Questions about the matrix below.
1) Read off the entry just right of the centre entry.
2) Read off the entry just left of 110.
3) Read off the fourth entry from the end, reading row by row.
4) Read off the second entry on the diagonal from the top-right corner.
5) Read off the entry in the bottom-left corner.
6) Read off the fourth entry, reading row by row.
7) Read off the entry in the top-right corner.
[[114, 149, 109, 119, 113, 114, 115, 148, 149, 150, 150],
 [115, 148, 111, 120, 114, 115, 116, 146, 148, 149, 148],
 [113, 150, 109, 118, 113, 114, 114, 150, 150, 151, 151],
 [114, 151, 109, 120, 114, 115, 116, 150, 151, 151, 151],
 [141, 108, 145, 136, 142, 141, 140, 110, 108, 107, 108]]
1) 114
2) 140
3) 110
4) 149
5) 141
6) 119
7) 150
